[[133 132 130 119 131 150 121 133]
 [136 128 135 116 141 142 121 125]]
->
[[136 128 135 116 141 142 121 125]
 [133 132 130 119 131 150 121 133]]

[[125 122 129 144 131 120 148 126 121 127 136 152 133]
 [126 141 129 144 136 114 137 136 111 136 133 147 131]
 [128 124 140 122 126 138 123 135 131 132 123 127 123]
 [145 117 130 124 117 118 116 123 133 122 109 127 128]
 [139 131 132 135 117 143 134 137 126 130 135 105 125]
 [122 116 119 116 137 127 125 131 124 127 125 128 130]]
->
[[145 117 130 124 117 118 116 123 133 122 109 127 128]
 [139 131 132 135 117 143 134 137 126 130 135 105 125]
 [128 124 140 122 126 138 123 135 131 132 123 127 123]
 [126 141 129 144 136 114 137 136 111 136 133 147 131]
 [125 122 129 144 131 120 148 126 121 127 136 152 133]
 [122 116 119 116 137 127 125 131 124 127 125 128 130]]

[[125 122 123 126 148 147 123 150 146 123 125 123 125 144]
 [106 123 124 111 131 131 124 131 131 124 109 124 101 146]
 [128 100 105 128 152 150 105 156 150 105 128 105 128 124]
 [135 120 121 134 133 133 122 134 133 121 135 122 137 108]
 [104 122 123 109 131 131 123 131 131 123 107 123  99 145]]
->
[[135 120 121 134 133 133 122 134 133 121 135 122 137 108]
 [128 100 105 128 152 150 105 156 150 105 128 105 128 124]
 [125 122 123 126 148 147 123 150 146 123 125 123 125 144]
 [106 123 124 111 131 131 124 131 131 124 109 124 101 146]
 [104 122 123 109 131 131 123 131 131 123 107 123  99 145]]

[[139 132 122 123 123 119 122 114 113 148 136 121]
 [136 135 127 134 126 119 127 112 114 147 131 118]
 [140 132 129 126 124 119 124 116 112 152 140 121]]
->
[[140 132 129 126 124 119 124 116 112 152 140 121]
 [139 132 122 123 123 119 122 114 113 148 136 121]
 [136 135 127 134 126 119 127 112 114 147 131 118]]

[[129 135 118 133 131 125 143 138 100]
 [142 125 138 112 119 150 139 132 117]]
->
[[142 125 138 112 119 150 139 132 117]
 [129 135 118 133 131 125 143 138 100]]

[[117 113 139 112 111 141 131 104]
 [104 143 158 135 157 154 138  99]
 [124 137 128 135 141 126 129 127]
 [115 110 140 110 109 141 131 100]]
->
[[124 137 128 135 141 126 129 127]
 [117 113 139 112 111 141 131 104]
 [115 110 140 110 109 141 131 100]
 [104 143 158 135 157 154 138  99]]

[[146 142 124 131 129 135 136 124 131 126 151 122 125 132 123 126]
 [126 129 129 129 129 126 124 129 130 126 132 129 128 131 131 124]
 [125 122 117 135 128 112 120 144 149 126 134 137 111 143 118 140]
 [124 129 135 117 121 130 126 118 138 129 129 129 123 140 132 123]
 [128 130 128 124 130 129 129 128 132 129 131 128 126 131 125 133]]
->
[[146 142 124 131 129 135 136 124 131 126 151 122 125 132 123 126]
 [128 130 128 124 130 129 129 128 132 129 131 128 126 131 125 133]
 [126 129 129 129 129 126 124 129 130 126 132 129 128 131 131 124]
 [125 122 117 135 128 112 120 144 149 126 134 137 111 143 118 140]
 [124 129 135 117 121 130 126 118 138 129 129 129 123 140 132 123]]
---
[[129 128 114 113 145 125]
 [129 130 139 138 117 128]
 [124 123 141 142 115 137]
 [107 107 128 128 128 147]
 [124 123 141 142 116 137]
 [144 146 129 129 127 110]
 [127 127 121 122 134 127]]
->
[[129 128 114 113 145 125]
 [124 123 141 142 115 137]
 [124 123 141 142 116 137]
 [127 127 121 122 134 127]]

[[131 133 128 135 132 137]
 [135 140 136 137 133 153]
 [130 134 127 136 132 135]
 [131 132 127 135 132 136]
 [133 138 132 135 132 144]]
->
[[131 133 128 135 132 137]
 [130 134 127 136 132 135]
 [133 138 132 135 132 144]]

[[136 113]
 [139 113]
 [141 121]
 [120 144]
 [ 99 142]
 [127 130]
 [128 118]
 [114 145]]
->
[[136 113]
 [141 121]
 [ 99 142]
 [128 118]]

[[127 128 108]
 [127 127 109]
 [128 128 106]
 [126 126 112]
 [126 127 109]
 [127 127 110]
 [127 128  99]
 [126 127 109]
 [127 128 105]
 [124 129 148]
 [123 127 149]]
->
[[127 128 108]
 [128 128 106]
 [126 127 109]
 [127 128  99]
 [127 128 105]
 [123 127 149]]

[[116 137 123 115 134 146 132 144 130 132 124]
 [146 129 141 144 134 126 136 126 137 134 139]
 [137 129 131 146 119 110 123 115 125 126 135]
 [114 151 114 144 108 109 112 124 115 125 131]
 [137 129 131 146 120 111 124 116 126 127 135]]
->
[[116 137 123 115 134 146 132 144 130 132 124]
 [137 129 131 146 119 110 123 115 125 126 135]
 [137 129 131 146 120 111 124 116 126 127 135]]

[[127 116 127 142 138 143 134]
 [101 124 119 127 144 137 140]]
->
[[127 116 127 142 138 143 134]]
